Below are the code and all the weights of a small trained network. Each question names an input and a class and asks about switching units off, where a switched-off unit gives its printed mean instead of its output.

import numpy as np


def w(rows, s, z=0):
    codes = np.array(rows[::2]) - 128.0
    scale = np.full(codes.shape[1], s)
    scale[-1] = z or s
    return codes * scale


def f(y):
    return np.maximum(y, 0)


def log_softmax(a):
    a = a - a.max(-1, keepdims=True)
    return a - np.log(np.exp(a).sum(-1, keepdims=True))


def net(x, mask):
    res = np.array(x, float).reshape(1, 2) / 4 @ E
    y = f(res @ A[0][:, :-1].T + A[0][:, -1])
    res = res + np.where(mask, y, B[0][:, -1]) @ B[0][:, :-1]
    return log_softmax(res[-1] @ U[:, :-1].T + U[:, -1])


A, B = {}, {}
E = w([
[160,151,85,89,97,67,52,248],'x0',
[184,67,245,96,118,166,164,187],'x1',
],0.015)
A[0] = w([
[63,185,74,113,137,104,115,121,115],'neuron 1',
[162,177,126,110,73,84,95,144,170],'neuron 2',
[208,80,182,123,74,136,121,122,85],'neuron 3',
[89,155,62,145,168,91,60,98,72],'neuron 4',
[82,98,101,91,142,151,122,149,250],'neuron 5',
[129,67,153,60,134,172,116,168,95],'neuron 6',
[81,104,166,154,172,180,156,63,113],'neuron 7',
[150,152,127,119,75,7,102,190,131],'neuron 8',
[163,144,157,121,127,136,160,190,168],'neuron 9',
[173,111,151,96,145,127,132,102,190],'neuron 10',
[158,118,113,130,81,126,87,173,87],'neuron 11',
[125,139,118,114,117,113,79,193,88],'neuron 12',
],0.013)
B[0] = w([
[157,136,106,122,202,184,59,166,226],'neuron 1',
[167,89,166,161,121,113,148,63,217],'neuron 2',
[49,139,53,104,208,154,101,168,205],'neuron 3',
[121,132,57,164,170,180,72,176,233],'neuron 4',
[204,238,194,98,89,1,94,59,226],'neuron 5',
[136,148,54,171,220,232,55,178,197],'neuron 6',
[68,93,220,181,69,157,104,112,252],'neuron 7',
[88,121,174,141,91,139,104,103,251],'neuron 8',
[154,180,111,147,163,142,75,102,212],'neuron 9',
[169,171,119,126,168,96,56,72,199],'neuron 10',
[80,43,156,154,56,169,152,88,182],'neuron 11',
[66,40,165,174,89,136,127,95,197],'neuron 12',
],0.011,0.016)
U = w([
[79,56,195,186,66,134,130,80,105],'0',
[152,151,67,142,201,153,74,152,94],'1',
[254,237,177,88,102,20,99,45,254],'2',
[116,110,115,92,123,82,153,152,98],'3',
[180,118,104,139,104,158,190,146,92],'4',
],0.013,0.0064)

Each question gives the input, the list of numbers given to net, and the class t.
The units are the neurons (one row each of A and B). Each row of codes is followed by its name. A weight is (code - 128) times the scale printed after its matrix; where a second scale follows, it is the last column's (A, B and U).
mask holds one flag per neuron, in row order. A switched-off neuron (its flag False) gives its mean, the last column of its row in B, instead of its output. The means were averaged over made-up inputs and are rounded, as every weight is.
A unit's drop is (log p(t) with every unit on - log p(t) with that unit switched off) / (log p(t) with every unit on - log p(t) with every unit switched off).
The circuit of an input: a set's keep is (log p(t) with only the set's units on - log p(t) with every unit switched off) / (log p(t) with every unit on - log p(t) with every unit switched off). Starting from all 12 units, units are removed one at a time, each time the one whose removal leaves the highest keep (on an exact tie, the one counted first), for as long as the keep stays at least 0.8.
circuit, biggest first: the units of the circuit, biggest drop first
top k neurons: the k neurons with the biggest drops, biggest first
drop of u: that unit's drop, to one decimal
input [2,5], class 1: circuit, biggest first => (neuron 6)
input [2,-3], class 2: top 2 neurons => (neuron 6; neuron 3)
input [6,5], class 0: top 2 neurons => (neuron 11; neuron 12)
input [0,3], class 2: top 2 neurons => (neuron 4; neuron 1)
input [8,-7], class 0: top 2 neurons => (neuron 12; neuron 8)
input [7,7], class 0: top 3 neurons => (neuron 11; neuron 12; neuron 8)
input [-7,-8], class 1: top 2 neurons => (neuron 1; neuron 4)
input [-6,7], class 1: top 2 neurons => (neuron 3; neuron 6)
input [6,-6], class 0: drop of neuron 2 => 0.4
input [0,7], class 1: drop of neuron 11 => 0.0
input [5,2], class 0: drop of neuron 12 => 0.1
